cols: U H F J M T E W V N
Z_951: [124 115 139 122 130 140 155 191 116 101]
Z_493: [122 128 189 125 129 141 143 170  62 130]
Z_201: [126 126 101 127 134 135 187 164 180 168]
Z_846: [123 123  66 132 136 125 173  98 206 160]
Z_33: [126 126 101 127 134 131 181 144 178  89]
Z_47: [125 114  98 125 133 136 190 176 173 124]
Z_899: [122 128 187 126 130 141 152 168  69 137]
Z_269: [124 135 185 123 130 142  99 184  67 139]
Z_858: [119 131 132 135 134 129  48 115 121 109]
Z_661: [122 130 117 123 132 129  48 115 121 109]
Z_392: [119 131 132 135 134 129 176  84 132 172]
col: [178 173  69  67 121] => V
col: [128 126 123 126] => H
col: [160  89] => N

cols: D X L S C
Z_449: [154 145 112 139 181]
Z_914: [109 134  89 130  67]
Z_446: [ 96 101  75 140 189]
Z_413: [141 147  88 112 136]
col: [154 109  96] => D
col: [130 140] => S
col: [89 75 88] => L

cols: Y K R P
Z_518: [ 83 129 114 162]
Z_408: [143 138 124 168]
Z_341: [ 54 138 124 168]
col: [ 83 143] => Y

cols: sabip Niret suf Zev suv vuv
Z_641: [ 69 126  70 146  95 121]
Z_942: [ 69 166  87 146 110 121]
Z_189: [ 96 150 114 162 125 137]
loc: [96] => Z_189, 0
loc: [125] => Z_189, 4
loc: [70] => Z_641, 2
loc: [137] => Z_189, 5

cols: miki nezu Gen Medo visiz lika
Z_821: [ 60 151 151  98 161 159]
Z_810: [146 190 137  63 123  74]
Z_573: [119 147 104 169 108 124]
Z_107: [110  86 117 187  94 121]
Z_49: [123 131 171 131 152  90]
col: [ 60 146 119] => miki
loc: [90] => Z_49, 5
loc: [152] => Z_49, 4

cols: zokog zaser Bogon Nopim Peteb fud gibo navol nere
Z_421: [155 108  90 151 135  89 138  93 170]
Z_255: [134 162 118 142 140 137  78 162 139]
Z_283: [131 142 112 135 126 129 116 167 120]
Z_575: [134 162 118 142 138 137 161  87 114]
Z_649: [131 142 112 135 126 127 104 127 139]
loc: [140] => Z_255, 4
col: [118 112 118 112] => Bogon
col: [140 126] => Peteb
col: [126 138 126] => Peteb
loc: [87] => Z_575, 7

cols: dori vomed Tas Zemip non mumu rek fime
Z_939: [132 133 117 128 117 132 102 128]
Z_750: [118 138 109 109 121 113 124  96]
Z_926: [136 140 129 120 150 118 101 122]
Z_727: [133 124  74 151 112 123 124 115]
Z_438: [113 119 146 132 120 124 129 134]
Z_983: [ 73 124 134 144 138  77  99 100]
Z_987: [135 158 179 137  54 143 133 130]
Z_23: [120 118 127 106 110 118 131 127]
Z_925: [113 119 146 132 120 124 128 126]
col: [140 124 119] => vomed
col: [ 96 122 115 134] => fime
col: [158 118 119] => vomed
loc: [122] => Z_926, 7
col: [133 138 140 124 119 124 158 118] => vomed
loc: [73] => Z_983, 0
loc: [77] => Z_983, 5

cols: zik zezu sar tef Kamug Vut kuf
Z_113: [171 169  54  84  77  73  78]
Z_409: [152 107 148 112  99  98 102]
Z_300: [193 172 166 128  98 104  99]
Z_802: [146 109 149 120 179 177 168]
Z_44: [173  99 122 111 112 111 108]
Z_337: [185  58 131 134 156 156 157]
Z_707: [ 91 158 139  94  85  88  82]
Z_204: [128 165 130 162 160 155 159]
col: [102  99 168 108 157  82 159] => kuf
col: [179 112] => Kamug

cols: ses mima lipus fotu bamo dip
Z_294: [119 111 132 133  98  44]
Z_775: [122 107 133 131 111  82]
Z_19: [120 120 112 134 139 111]
Z_36: [119 111 132 133 113  82]
Z_99: [108  92 134 119  99  50]
Z_477: [119 111 132 133 113  90]
Z_193: [118 109 133 133 113  87]
loc: [131] => Z_775, 3
col: [139 113  99 113 113] => bamo
loc: [139] => Z_19, 4
col: [ 98 111 139] => bamo

cols: depu gim mubo gisav Mok Puvu vuma donop mal
Z_990: [153  63  77 108  60 177  83 133  94]
Z_651: [ 72 192  71 149 119  95  88  80 144]
Z_382: [145  90  99 120  75 140 180 187 165]
loc: [120] => Z_382, 3
col: [192  90] => gim
col: [144 165] => mal

cols: Z B A Q
Z_216: [103 113 130 139]
Z_443: [140 149 102 121]
Z_316: [141 146 153 131]
Z_192: [104 124 117 141]
col: [140 141] => Z
loc: [121] => Z_443, 3
col: [121 131 141] => Q
loc: [103] => Z_216, 0
loc: [131] => Z_316, 3
col: [139 121] => Q

cols: semag mobe tiz Gov gamu Zutu fus zamaz zar Defek
Z_647: [154 104 142 107 145 112 129 185 106 108]
Z_570: [131 104 117 135 106 128 143 110 124 146]
Z_531: [ 80 104  85 107  81 129 140 108  88 113]
Z_461: [ 94 104  77 105 188 140 137 163 106 120]
loc: [188] => Z_461, 4
col: [142 117] => tiz
loc: [146] => Z_570, 9
loc: [80] => Z_531, 0
loc: [142] => Z_647, 2
[154 104 142 107 145 112 129 185 106 108] => Z_647

cols: lumo dadar debed repe negu
Z_81: [103 128 147  63 145]
Z_558: [121 167 140 128 128]
Z_965: [121  98 140  88 155]
loc: [63] => Z_81, 3
col: [121 121] => lumo
col: [145 128] => negu

cols: sor viko vuram lor
Z_948: [ 71  79 208 197]
Z_387: [160  79 132 197]
Z_694: [ 75  72 161 209]
Z_621: [ 95  83 159 192]
Z_838: [ 60  79 132 197]
loc: [192] => Z_621, 3
loc: [209] => Z_694, 3
loc: [161] => Z_694, 2

cols: bovo pepeb pebi Bod Vubaz zok fopem revul
Z_855: [153 143 157 113 135  95 141 114]
Z_722: [ 97  93 124 162 123 138 135 157]
Z_903: [129 145  68  93 135 142 164 162]
Z_961: [147  92  85 144 162 116  87 163]
col: [141 135 164] => fopem
loc: [145] => Z_903, 1
col: [142 116] => zok
col: [157 162 163] => revul

cols: ber leduf guzuk gason lukof
Z_120: [124 121 147 199 141]
Z_217: [121 146  79 128 129]
Z_708: [115 207  69 145 127]
Z_426: [144 149 151  89  95]
col: [146 207 149] => leduf
col: [121 115 144] => ber
loc: [89] => Z_426, 3
col: [124 121] => ber

cols: ruv med kapo Zuful
Z_906: [136 121 142 141]
Z_257: [128  58 157 116]
Z_194: [151 154 124 158]
col: [116 158] => Zuful
loc: [158] => Z_194, 3

cols: miman Katu femak rume mafe rebiv Berub
Z_271: [ 91 123 119 138  91 126 128]
Z_588: [ 91 123 119 138  55 128 111]
Z_537: [197 126 159  61  74  84  89]
loc: [55] => Z_588, 4
loc: [74] => Z_537, 4

cols: ven kire mil Foma
Z_795: [139 145 115 125]
Z_205: [127 107 122 137]
Z_8: [139 145 125 116]
col: [115 122] => mil
loc: [115] => Z_795, 2
col: [137 116] => Foma

cols: Fatep sifof tulep Fodit
Z_635: [ 93 131 106  72]
Z_720: [ 63 127  89 189]
Z_762: [151 106 106 100]
Z_403: [163 105 102  68]
Z_624: [148  67 151 137]
col: [ 89 106 102 151] => tulep
loc: [67] => Z_624, 1
col: [151 163] => Fatep
col: [ 72 189] => Fodit
loc: [105] => Z_403, 1
loc: [68] => Z_403, 3
loc: [93] => Z_635, 0

cols: sodol Lav Zaf zevo bip lun kupuz
Z_207: [ 62 101 171 169 144 117 132]
Z_630: [ 90 109 108 158  69  70 168]
Z_601: [ 90 109 108 158 118 109 141]
Z_218: [ 62 117 171 169 144 153 161]
Z_396: [ 62 117 171 169 144 117 132]
col: [169 158 158] => zevo
col: [ 69 118 144 144] => bip
col: [109 117 117] => Lav
col: [109 153] => lun

cols: niso bol lub Zesiz pafe Zopu
Z_676: [127 131 126 177 128 123]
Z_946: [146 119 161 143 139 158]
Z_619: [130 126 153 146 147 157]
Z_315: [124 137 121 190 126 115]
Z_826: [104 119 117 121 111 104]
Z_998: [116 146 148 121 146 112]
Z_173: [116 151 112 159 116 135]
Z_829: [106 146 126 142 111 102]
Z_767: [104 152 112 130 113 102]
Z_600: [118 142 140 145 140 115]
col: [106 104] => niso
loc: [161] => Z_946, 2
[146 119 161 143 139 158] => Z_946
[116 146 148 121 146 112] => Z_998
col: [146 130 124 104] => niso

